Below is a small trained network, with its code and all its weights. Each question gives an input and a class and asks what happens when units are switched off, that is, made to give their printed mean instead of their output.

import numpy as np


def w(rows, s, z=0):
    codes = np.array(rows[::2]) - 128.0
    scale = np.full(codes.shape[1], s)
    scale[-1] = z or s
    return codes * scale


def f(y):
    return y / 2 * (1 + np.tanh(0.7978845608 * (y + 0.044715 * y**3)))


def log_softmax(a):
    a = a - a.max(-1, keepdims=True)
    return a - np.log(np.exp(a).sum(-1, keepdims=True))


def net(x, mask):
    res = np.array(x, float).reshape(1, 7) / 4 @ E
    y = f(res @ A[0][:, :-1].T + A[0][:, -1])
    res = res + np.where(mask, y, B[0][:, -1]) @ B[0][:, :-1]
    return log_softmax(res[-1] @ U[:, :-1].T + U[:, -1])


A, B = {}, {}
E = w([
[119,188,120,45,132,168,67,227,182,153,162,87],'x0',
[153,112,142,93,143,87,120,140,135,105,182,14],'x1',
[200,112,47,213,157,113,9,155,75,105,161,145],'x2',
[150,23,163,98,177,138,124,135,85,136,146,141],'x3',
[220,185,117,161,72,125,198,110,101,166,116,128],'x4',
[133,209,91,140,217,59,225,169,127,101,87,96],'x5',
[77,162,137,104,136,79,123,39,86,51,149,122],'x6',
],0.012)
A[0] = w([
[164,73,163,103,88,216,107,135,135,175,139,145,151],'n1',
[146,37,154,160,71,128,95,100,131,134,164,115,66],'n2',
[75,62,205,92,86,221,129,158,126,220,129,162,120],'n3',
[104,155,43,156,220,74,147,164,143,96,134,142,254],'n4',
[145,147,154,114,244,84,200,131,133,143,104,84,105],'n5',
[149,122,111,154,142,119,92,93,124,122,103,166,131],'n6',
[74,59,146,98,126,94,73,106,126,99,201,131,163],'n7',
[54,121,195,48,163,98,99,84,145,77,128,112,41],'n8',
[188,170,127,130,137,134,85,169,159,173,171,79,158],'n9',
[43,151,142,97,103,121,188,41,144,100,127,150,164],'n10',
[178,119,136,148,48,104,193,62,118,104,120,162,162],'n11',
[86,172,209,148,58,125,176,50,156,179,87,162,104],'n12',
[218,124,152,165,57,114,134,67,91,133,137,167,74],'n13',
],0.011,0.0038)
B[0] = w([
[248,94,51,105,70,165,168,91,160,122,108,167,221],'n1',
[142,32,95,138,152,122,69,132,147,127,141,91,219],'n2',
[201,113,61,2,120,144,179,70,194,29,95,170,250],'n3',
[74,142,188,155,54,152,88,115,123,153,103,228,251],'n4',
[90,84,196,87,53,30,180,193,94,137,71,202,236],'n5',
[118,149,95,210,162,138,77,67,118,76,102,128,189],'n6',
[129,116,237,100,213,168,57,147,111,101,131,79,245],'n7',
[137,185,199,68,197,178,127,122,133,72,114,111,238],'n8',
[123,139,80,97,113,99,79,162,178,195,147,97,224],'n9',
[61,172,128,132,107,177,201,126,97,103,175,55,237],'n10',
[106,151,88,143,175,90,183,64,49,211,148,120,219],'n11',
[89,105,98,179,67,182,215,104,140,128,166,46,234],'n12',
[213,166,103,174,183,56,147,100,73,156,133,130,222],'n13',
],0.0092,0.015)
U = w([
[167,132,106,177,166,62,153,90,74,145,114,135,97],'0',
[105,140,212,88,183,141,107,133,144,74,110,118,96],'1',
[72,147,125,142,88,139,209,115,141,123,125,76,7],'2',
[154,223,95,102,84,112,88,215,212,184,126,90,237],'3',
[186,101,89,90,107,148,164,118,192,101,100,173,100],'4',
[97,153,102,209,113,155,56,123,138,92,107,205,149],'5',
[95,136,175,118,91,58,183,187,132,129,73,183,199],'6',
[170,11,134,151,147,126,75,128,141,120,127,97,115],'7',
],0.012,0.0018)

Each question gives the input, the list of numbers given to net, and the class t.
The units are the neurons (one row each of A and B). Each row of codes is followed by its name. A weight is (code - 128) times the scale printed after its matrix; where a second scale follows, it is the last column's (A, B and U).
mask holds one flag per neuron, in row order. A switched-off neuron (its flag False) gives its mean, the last column of its row in B, instead of its output. The means were averaged over made-up inputs and are rounded, as every weight is.
A unit's drop is (log p(t) with every unit on - log p(t) with that unit switched off) / (log p(t) with every unit on - log p(t) with every unit switched off).
The circuit of an input: a set's keep is (log p(t) with only the set's units on - log p(t) with every unit switched off) / (log p(t) with every unit on - log p(t) with every unit switched off). Starting from the 12 units with the biggest drops (on a tie, the unit counted first), units are removed one at a time, each time the one whose removal leaves the highest keep (on an exact tie, the one counted first), for as long as the keep stays at least 0.8.
units of the circuit, in order: the units of the circuit, biggest drop first
k most important neurons: the k neurons with the biggest drops, biggest first
drop when u is switched off: that unit's drop, to one decimal
input [2,1,4,-7,-3,-8,-6], class 4: units of the circuit, in order : (n1)
input [-5,2,1,-6,-3,1,-2], class 5: units of the circuit, in order : (n5; n12; n13; n3)
input [1,-4,4,3,-5,0,1], class 5: units of the circuit, in order : (n6; n3)
input [4,3,8,-1,4,-2,8], class 5: 3 most important neurons : (n6; n11; n3)
input [-8,-8,-4,-7,6,-3,-2], class 2: 2 most important neurons : (n12; n10)
input [-8,-7,1,-3,-4,-5,5], class 0: 4 most important neurons : (n13; n11; n6; n2)
input [6,-6,2,-7,-4,5,2], class 5: 2 most important neurons : (n4; n5)
input [-4,-3,-6,7,2,-7,6], class 2: 3 most important neurons : (n10; n12; n11)
input [-5,-5,7,7,-1,3,-4], class 5: 3 most important neurons : (n4; n6; n11)
input [5,2,6,-2,-5,8,8], class 6: 2 most important neurons : (n5; n4)
input [7,-7,2,-2,-4,3,0], class 5: 2 most important neurons : (n4; n5)
input [0,-1,-4,5,7,-2,2], class 2: 4 most important neurons : (n12; n10; n11; n6)
input [7,-5,6,-1,-3,-5,-4], class 4: drop when n3 is switched off : 0.1
input [4,1,7,5,3,5,7], class 5: units of the circuit, in order : (n4)
input [-2,3,2,6,-3,-7,-8], class 4: drop when n3 is switched off : 2.2
input [3,-4,7,8,3,-6,-4], class 4: drop when n1 is switched off : 1.2
input [2,4,-6,-4,2,5,-1], class 6: drop when n5 is switched off : 2.1
